Here is a tiny trained network, its code and every weight. The questions are about switching its units off for an input and a target symbol, where a switched-off unit gives its printed mean instead of its output.

import numpy as np


def w(rows, s, z=0):
    codes = np.array(rows[::2]) - 128.0
    scale = np.full(codes.shape[1], s)
    scale[-1] = z or s
    return codes * scale


def softmax(a):
    e = np.exp(a - a.max(-1, keepdims=True))
    return e / e.sum(-1, keepdims=True)


def log_softmax(a):
    a = a - a.max(-1, keepdims=True)
    return a - np.log(np.exp(a).sum(-1, keepdims=True))


def net(x, mask):
    ids = ['ΓΠαζμτ'.index(c) for c in x.split()]
    T = len(ids)
    res = E[ids] + P[:T]
    u = 0
    for l in range(3):
        r = res
        for j in range(2):
            rows = slice(4 * j, 4 * j + 4)
            q, k, v = (r @ M[l][rows].T for M in (Q, K, V))
            z = softmax(np.where(np.tri(T) > 0, q @ k.T / 4**0.5, -1e9)) @ v
            o = O[l][rows]
            res = res + np.where(mask[u + j], z, o[:, -1]) @ o[:, :-1]
        u += 2
    return log_softmax(res[-1] @ U[:, :-1].T + U[:, -1])


Q, K, V, O = {}, {}, {}, {}
E = w([
[151,168,72],'Γ',
[3,134,144],'Π',
[224,139,131],'α',
[193,197,167],'ζ',
[158,201,114],'μ',
[84,254,122],'τ',
],0.0092)
P = w([
[93,48,103],'0',
[141,239,239],'1',
[161,243,216],'2',
[160,252,192],'3',
[161,251,185],'4',
[165,253,173],'5',
[173,246,182],'6',
[166,249,167],'7',
[167,248,172],'8',
[169,248,166],'9',
[169,241,148],'10',
[171,241,154],'11',
[174,198,142],'12',
[183,193,134],'13',
],0.0052)
Q[0] = w([
[227,210,146],'0.h0',
[237,242,164],'0.h0',
[147,190,198],'0.h0',
[14,2,92],'0.h0',
[189,180,135],'0.h1',
[167,234,174],'0.h1',
[141,47,104],'0.h1',
[38,24,91],'0.h1',
],0.0068)
K[0] = w([
[102,2,76],'0.h0',
[114,16,69],'0.h0',
[174,49,64],'0.h0',
[145,251,178],'0.h0',
[106,59,114],'0.h1',
[90,47,63],'0.h1',
[196,178,172],'0.h1',
[146,230,182],'0.h1',
],0.0083)
V[0] = w([
[40,170,49],'0.h0',
[178,181,254],'0.h0',
[200,64,72],'0.h0',
[50,177,52],'0.h0',
[105,112,79],'0.h1',
[99,152,64],'0.h1',
[110,88,92],'0.h1',
[128,182,203],'0.h1',
],0.0074)
O[0] = w([
[212,15,195,95],'0.h0',
[3,191,190,236],'0.h0',
[155,228,29,105],'0.h0',
[205,8,203,110],'0.h0',
[179,105,125,66],'0.h1',
[187,21,152,120],'0.h1',
[151,92,43,36],'0.h1',
[73,121,197,250],'0.h1',
],0.0053,0.0021)
Q[1] = w([
[36,132,67],'1.h0',
[214,130,179],'1.h0',
[2,131,118],'1.h0',
[58,159,140],'1.h0',
[128,151,163],'1.h1',
[130,102,113],'1.h1',
[134,139,191],'1.h1',
[149,62,137],'1.h1',
],0.0071)
K[1] = w([
[37,100,223],'1.h0',
[227,146,16],'1.h0',
[27,34,253],'1.h0',
[53,2,159],'1.h0',
[156,19,152],'1.h1',
[102,181,72],'1.h1',
[169,89,167],'1.h1',
[159,196,102],'1.h1',
],0.005)
V[1] = w([
[199,167,40],'1.h0',
[187,87,197],'1.h0',
[232,137,91],'1.h0',
[239,152,69],'1.h0',
[222,124,177],'1.h1',
[142,79,174],'1.h1',
[255,82,111],'1.h1',
[8,188,121],'1.h1',
],0.0074)
O[1] = w([
[232,200,39,156],'1.h0',
[190,58,160,141],'1.h0',
[242,124,76,160],'1.h0',
[254,132,65,176],'1.h0',
[206,68,145,252],'1.h1',
[105,62,158,60],'1.h1',
[212,36,86,61],'1.h1',
[57,224,150,207],'1.h1',
],0.0064,0.0024)
Q[2] = w([
[114,80,63],'2.h0',
[88,105,97],'2.h0',
[121,84,78],'2.h0',
[152,87,103],'2.h0',
[175,240,183],'2.h1',
[52,48,72],'2.h1',
[136,253,193],'2.h1',
[131,51,136],'2.h1',
],0.0045)
K[2] = w([
[93,226,98],'2.h0',
[69,159,151],'2.h0',
[106,154,113],'2.h0',
[118,139,85],'2.h0',
[201,79,46],'2.h1',
[76,253,173],'2.h1',
[221,117,18],'2.h1',
[75,108,229],'2.h1',
],0.0066)
V[2] = w([
[90,87,190],'2.h0',
[187,115,95],'2.h0',
[158,88,140],'2.h0',
[210,24,146],'2.h0',
[110,106,236],'2.h1',
[253,131,13],'2.h1',
[187,104,206],'2.h1',
[244,92,131],'2.h1',
],0.0067)
O[2] = w([
[100,181,199,47],'2.h0',
[121,57,109,163],'2.h0',
[83,57,193,107],'2.h0',
[99,62,177,73],'2.h0',
[118,150,241,87],'2.h1',
[47,65,40,253],'2.h1',
[45,65,214,159],'2.h1',
[3,60,114,206],'2.h1',
],0.0051,0.0044)
U = w([
[233,109,143,30],'Γ',
[146,168,3,96],'Π',
[25,126,207,72],'α',
[109,118,118,255],'ζ',
[115,79,75,53],'μ',
[214,210,127,141],'τ',
],0.0052,0.0054)

Each question gives the input, a string of symbols that net reads in full, and the target symbol t.
The units are the heads (4 rows each of Q, K, V and O). Each row of codes is followed by its name. A weight is (code - 128) times the scale printed after its matrix; where a second scale follows, it is the last column's (O and U).
mask holds one flag per head, layer by layer. A switched-off head (its flag False) gives its mean, the last column of its rows in O, instead of its output. The means were averaged over made-up inputs and are rounded, as every weight is.
A unit's drop is (log p(t) with every unit on - log p(t) with that unit switched off) / (log p(t) with every unit on - log p(t) with every unit switched off).
The circuit of an input: a set's keep is (log p(t) with only the set's units on - log p(t) with every unit switched off) / (log p(t) with every unit on - log p(t) with every unit switched off). Starting from all 6 units, units are removed one at a time, each time the one whose removal leaves the highest keep (on an exact tie, the one counted first), for as long as the keep stays at least 0.8.
circuit, biggest first: the units of the circuit, biggest drop first
heads that matter: for each layer, one digit per head in row order, 1 if its drop is at least 0.15 and else 0, layers parted by /
drop of u: that unit's drop, to one decimal
input ζ ζ ζ α Π ζ ζ ζ μ, target τ: circuit, biggest first => (2.h1 0.h0 2.h0 1.h1)
input α Γ μ, target Π: heads that matter => 10 / 10 / 01
input Γ α τ ζ Π ζ Γ ζ α τ α, target μ: heads that matter => 11 / 11 / 11
input Π Γ ζ ζ μ Π ζ Γ τ ζ ζ ζ ζ Π, target α: circuit, biggest first => (0.h0 1.h0)
input τ α α, target α: heads that matter => 10 / 10 / 11
input ζ ζ μ α ζ, target τ: circuit, biggest first => (2.h1 0.h0 1.h1 2.h0)
input Π ζ ζ ζ ζ μ, target Γ: heads that matter => 10 / 11 / 00
input τ ζ ζ α Γ, target α: circuit, biggest first => (0.h0 2.h1 2.h0 1.h0)
input ζ Π τ, target α: circuit, biggest first => (1.h0)
input μ μ Γ ζ Π τ ζ τ, target α: circuit, biggest first => (0.h0 1.h0 2.h1 1.h1)
input α ζ ζ α τ ζ ζ α τ Π, target α: circuit, biggest first => (1.h0 0.h0)
input α Π α, target Π: circuit, biggest first => (0.h0 2.h1 1.h0 0.h1)
input Π ζ Π ζ Π μ α Γ α ζ μ, target Γ: circuit, biggest first => (0.h0 1.h1 1.h0 2.h1)
input τ μ ζ ζ ζ ζ ζ ζ α ζ ζ μ ζ α, target α: drop of 2.h0 => 0.2
input ζ α ζ ζ Γ, target τ: drop of 1.h1 => 0.2
input ζ ζ ζ ζ ζ μ μ ζ, target τ: drop of 2.h0 => 0.2
input Π ζ Γ α Π ζ, target Γ: drop of 0.h0 => 1.1
